Each row comes from the steps of one path. Every step used is in the known rows, and no mark comes twice. Write the path behind each row, first mark first.
Known rows:
q/d/j/s: [  51   55  -38  198  -75   38  -26 -142   14   -4  -78   23   78  -28
  143  -55  -10  -22  203 -197   49  -64   -9   -1 -137  111  -21   35
    6  142  106   45  105   32   49   71  -99 -127   12 -166  -57  -97]
q/b/s/d/j/r/f/h: [  87  -78  -24  187   57  179  212 -161   13 -110 -161  -34   16  -37
   11  -36 -192 -601  126 -314  118  -70   69  -50  -29   46  -14  -34
   81  249  226  -80   12  175  -29   49   97 -206  -99 -465  118 -155]
h/d/j/r/s: [  11   37  -61  112   44   55   22 -160   86   66 -103  -27   96  -54
   23   48   33 -215  193 -273   74   -4    8   92  -97  243  -94   28
   50  216  357  -88 -188   44   16 -173    4  -89  -43   41  -82   30]
z/s/f/h/j: [ -33  160 -323  125 -210   38   91 -104  -16 -131  -81  -68  -59    4
   65 -141  197 -163   78 -342    4   65    1 -212   71   72  -33  -66
   39  129 -114   87  -33  137  148   86   90 -157  121 -305   52  242]
d/r/f/h: [  -1  250 -158   18    3  148  160  -42  -40 -111 -143   18 -117  -29
  -24    4  102 -215  148 -291   30  -10  -30   82   42   -1    1  -23
   62  212   62   98    5   31  182  290  111 -173    5 -231  -44    7]
s/d/h/j/r: [ -62  135 -178  136  -57  -79   14 -167  194  -14 -109 -132   89  -14
   89  -25   22 -171  141 -377   -4   12   65  -50   40  182  -42  164
   73   99  173  114  -97  187    2   18   49  -89  -14 -168   27  -19]
z/s/b/h/r/f/d: [  75  255 -103   43 -127  273  120 -178    7   -6  -66  -74  -52  -91
   22 -119  130 -190  117 -569  -17  -23   79 -160 -104   41 -133    6
   52  310   74  228  -47  245   57  -66   25 -153   29 -432   98   72]
q/z/s/b/h/r/j: [  35  -39 -296   71 -129  134   79 -172   41   54  -75  -63   30  -33
   33 -318  247 -395  183 -474   13  -29  108 -145 -102  130 -129  -26
  -33  158  174  311   83  140    2 -131   54  -86   93 -532  111   10]
s/d/j/r/f/h: [   8  107  -50  149   51  102  115  -99    2  -78 -148  -26  -42   37
   50  -27  -23 -368  163 -285   20  -39   39  -20   21  104  -45   39
  113  239  169  -94    5  153  -61   53  125 -175  -98 -305  117  -95]
j/r/s/z: [ 180  -41  -36  122   60  142  100 -113  101  -22 -110  -35   17  -53
    0  -89  -20 -258  195  -63   14   -6   29   72   22  152 -154  -19
   49   37   46   -3  -97   93  -49  -26  -25 -144   -4  111  112 -104]
f/d/r/j: [  -8  388    1   26   19 -160   49 -108  -52  -41  -97  -32  -96   41
   86   77  146 -280  256 -234   22  -10   12  134   28  117   41   64
   34  176   76   90  -51   93  124  -54   28 -214  -89 -187  -50 -180]
b/s/d/h/j: [ -24  189 -114  100 -133  -75   70 -139  135  -28 -110 -148   10   -1
   82  -45  -69 -241   72 -421   39   22   71 -104  -30  -16   73   76
   53   74   57  176 -113  169   44  276   42 -220   69 -207  -14   38]
d/r/h/q: [  75  162 -156    0   62   -2  137  -70   55 -132 -111   -1  -80  -49
   17   26  160 -171  218 -336   92  -21    1   76    9  232   19  148
   31  157  184  271  -94    1  129   -3   23  -64  128  -22 -107  107]
z/s/d/h/q: [  23   99 -241  -32 -113  121   20 -155  143 -102  -78  -76    3   33
   82  -68   93  -72  131 -496   15   42   32 -170  -49  251   12   71
  -25  160  -53  239   13   70   17   13   34  -91  206 -212  -22   91]
b/h/d/j/s/z: [ 167  -62 -114  138  -40  -36   69 -211  132   91  -74 -114   36  -99
  132 -142    8   94   57 -286  -16   14   86 -107 -164   46 -103  198
   15  167   22   39  -47   73  -84   83   14 -275   95 -223    5  113]
z/s/b/h/d/j/r: [ -55  -58 -157   91 -134  -40   58 -189   89  101  -83  -42  126 -181
   76  -94   88 -254   84 -433  -10  -11   86 -241 -150  133 -103   50
   61  254  185   69   25  104   13 -172   -8 -125    8 -452  -54   60]
j/s/b/q: [ 110  -25   14  232 -132  -72   42  -67  137  -50  -54    0   30 -117
  104 -177  -55  -43  198 -133    3  -65   25   -2  -54  -86 -112  -45
   57   77   84  112    1   94   30  139  -79 -187   74 -388   78 -121]
f/d/j/r/h/q: [  89  235   54  100  158 -106   67 -180   42 -114 -111  -27  -64   17
   78  106  123 -162  234 -322   75  -52    6   40  -45  395  -22  150
   91  247  284   85 -129  110   32 -227  -33  -75  -13   -4   51    5]
z/s/f/r: [ 121   -4 -179   95 -132  132  130  -62   16 -138  -56  -20 -114  -67
   71 -112  124 -170  251 -348   30  -23   -6 -207   18  182  -50 -106
  -27   97 -246  -49   56   99   87 -188   -3 -217  218 -279  -14   15]
z/s/d/r/f/h/j: [ -40  329 -341    9 -153  226  128 -113  -31 -107 -132  -57 -143   24
   55  -60  109 -443   93 -479    3   79   36  -90   53   91   23   38
   85  274   21  133  -32  204  179  166  193 -155   -5 -351  -16  121]
j/r/s/b: [  94    8  -34  169  -58   68   74  -79   48  -19  -97    1   84  -75
  -22  -47   25 -298  246 -117    6  -40   13   52   14   42 -157 -131
   83   55  229   39  -91   71  -62 -120  -25  -77  -60 -119   72 -137]
z/s/b/q: [   0  -12  -22   90 -179   -5   48  -39   95  -56  -62   30   21 -136
   68 -189   23 -250  139 -253   19  -30   28 -135  -38  -52  -55 -125
   36  118  -58  141   33  130  135  136  -85 -161   84 -369   23  -56]
d/r/h/q/b/z/s: [  70  -57 -128  -20   20  215  161 -178   64 -170  -91   -7   61 -134
   -4  -82   92 -368   90 -449  166  -20   40   12  -36  371  -11  -49
  -18  217   38  274   13   30  271  -13  -76  -77  225 -252 -125   68]
j/r/s/d/h/q: [ 124  106 -223   67   30  129   41 -189  204  -64 -101  -94   27   62
   13   -7  -30 -242  202 -436   24   -7   59   44  -17  347  -88   15
   44  134  237  184 -144   67  -73  -13   36  -32   81  -71   80   -3]
z/s/f/h: [  22   50 -206   95 -180   72  110  -66  -44 -152  -76   -9  -25  -14
   39 -139  132 -154  130 -279    5   15  -17 -195   51   61  -48 -154
    5  121 -179   37  103   34   93   83   51 -192  157 -362   60   74]
s/d/j/r/f/h/q/b/z: [  63  -79  -74  152  189  223  149 -226  103 -142 -134 -105   32   17
   20 -103  -67 -457   61 -383  164  -60  101   -6    4  288  -71  -20
   67  289  144   11 -129  218  -34   53   15 -160   14 -551  134  -20]
r/f/d/j: [  52  333  103   74   26   40   31  -98  -15  -41 -107   -8 -120    6
   51   80   80 -110  152 -334   30  -23  -26   38  -47   25   17   30
   71  268   46  -65 -130  146   97   26   15 -215 -102  -28  -40  -58]
r/f/d/h: [ 104  396   -8   25   -9   97   52 -129   46  -67 -103  -48  -47    7
   -7   73   54    2  129 -427    1   -2  -27   80   -7   61  -39  -14
   31  233  -24  120  -70   75  117  213   16 -150   -8  -71    6  -62]
d/j/s/f: [  89   21 -110  259 -113 -145   53  -86   63  -65  -65   -9  -56  -52
  144  -67   50   12  199 -255  -18  -49  -13  -85  -59   43  -32   61
   49  123   36 -108   27  -22   27  -88    5 -229  105 -147  -66   32]
f/d/j/s/b: [  95  208  102  213 -111 -232   13 -143  -40  -50  -70  -23  -20  -16
  159   24   89   38  241 -156  -51  -47  -25  -57  -98  -57  -35    9
   92  155  114  -56   -1   64  -57  -89  -51 -249  -55 -301   22 -147]
f/d/r/j/s: [  77  368  -32  114  -31  -97   37 -160  -40  -47  -81  -22  -99   37
  140   61  103 -126  285 -196  -19  -11   -4  171  -35  179  -12   95
   38  187  141   75   42   37  113 -132   44 -210  -31 -202  -24 -199]
f/h/r/j/s/d: [  39  102 -126  201  -20  126  111 -165  -53  -87  -85 -110   26  143
  139 -157   92  -86  284 -188   15  -11   72   67  -28  144 -111  158
    7  135  267  100   70  126 -180 -121  158 -174   84 -416  233  -13]
b/h/j/s/f/d/r: [ 109  346 -285  182 -188 -181   49 -222  125  -16  -46 -135 -153  -68
  142  -36   59 -118  109 -537  -63  -10   78 -101  -18  114  -29   77
  103  198   49  152 -135  177  189   68   41 -272   25 -411  -32   64]

Which path is each row?
[  87  276 -349   99 -193   15   65 -157   39   74  -90  -73   28  -67
   11 -108   16 -533  101 -496   14  -21  127  -30  -35  -41  -55 -135
   90  123  174  377 -169  177  109  365  -40  -89 -115 -388  -19   61] => q/d/r/s/b/h/j
[  71   56 -158  146  -55 -146    0 -201   74  -54  -80  -12  -76  -29
  104  -79  118 -446  230 -429   26  -57  -14 -198  -31  362  -42 -109
   37  256    5 -118   43  101  137 -250  -61 -177    2 -372   -5 -203] => q/z/s/f/d/j/r
[ 175  492 -180  197 -134  -12   68 -197   40  -59  -92 -110  -59    0
   72   17   94   39  140 -411  -67   36   -7   35  -26  -12 -118   65
  101  233  103  180 -121  122   48  122   49 -118  -32 -255   74   65] => r/f/d/h/j/s/b
[  39  223 -181  204  -48    8   49 -228   97   26 -104 -122  198  -40
    6 -123  -65 -471   77 -379   64  -41   97   69  -19  199 -151 -222
   91  107  135  278 -110  119   84  397 -184  -38  -15 -347   85  -32] => q/d/h/j/r/s/b/z
[ 108   96 -258   23   93  265  260 -146   31 -182 -154  -25 -139  -59
  -54   -4   -9 -405  110 -393  170  -26    9   32  -23   88   43   -8
   18  264  156  231 -104   69  198  211   81 -146   85 -398  -37  105] => d/r/f/h/q/b/s
[ 254  179 -169  127  -61   26  121 -118   72  -65  -82  -28   15  -10
   15 -144 -131 -433  250 -453   56 -106   72   45  -56   63 -104 -332
   21   97  -14  256  -23   80   50  524 -163 -115   59 -442  155 -107] => f/r/s/b/q/d/h
[ 236  201 -343  130  111    6  124 -193   30  -54 -101  -69 -105   51
  155 -131   52 -305  265 -166   80   -6   76   97  -36  301  -67  240
  -33  157  -17  310   16   37  -20   24  -46 -104   85 -292   36   -2] => h/q/d/r/j/s/z
[   0 -119 -148  -14  -30  178   79 -203  142 -124  -72  -83   56  -83
   70 -119    8 -431   94 -446  151  -13   88 -112  -23  295   25  -26
  -28  201  -58  166  -50  161  138  -60  -70 -185  169 -518 -126  -63] => h/q/b/z/s/d/r
[ 198  133 -303  254  -99  107   85 -142  113  -77 -106  -56 -100   -3
   28 -292   40 -295  123 -313   34  -11   23   32    6  -23 -161 -134
   83  201  161  210 -107  195  113  392   66 -121    9 -614  220   20] => r/f/h/j/s/b/q/z
[ 173  -23 -149  166   30  110   66 -271  157 -100  -68 -157  130   70
   94 -151  -45 -160  118 -383   96  -10  118   97  -46  302  -91   47
  -47  138   64  235  -10   69  -82    5   -1 -135  185 -468  105  -50] => r/j/s/d/h/q/b/z
[ 132  152  -40   77  200  218   99 -295  198 -117 -105 -120   57  -54
  -34   17  -34 -191   64 -496  143  -50   45  113  -16  409 -119  -29
   20  308   72  183 -169  154  151   52 -109  -79   67 -337   58  -63] => j/r/f/d/h/q/b/z
[ 196   90  -30  245   21  -42  101 -183  -17  -92  -79  -46   89  -19
  111 -154  -11 -240  156 -276  124  -92   74   10 -119  222  -94  -36
   50  179  102  264   21   21  -46  171 -190 -102  140 -441   64   21] => r/h/q/d/j/s/b/z
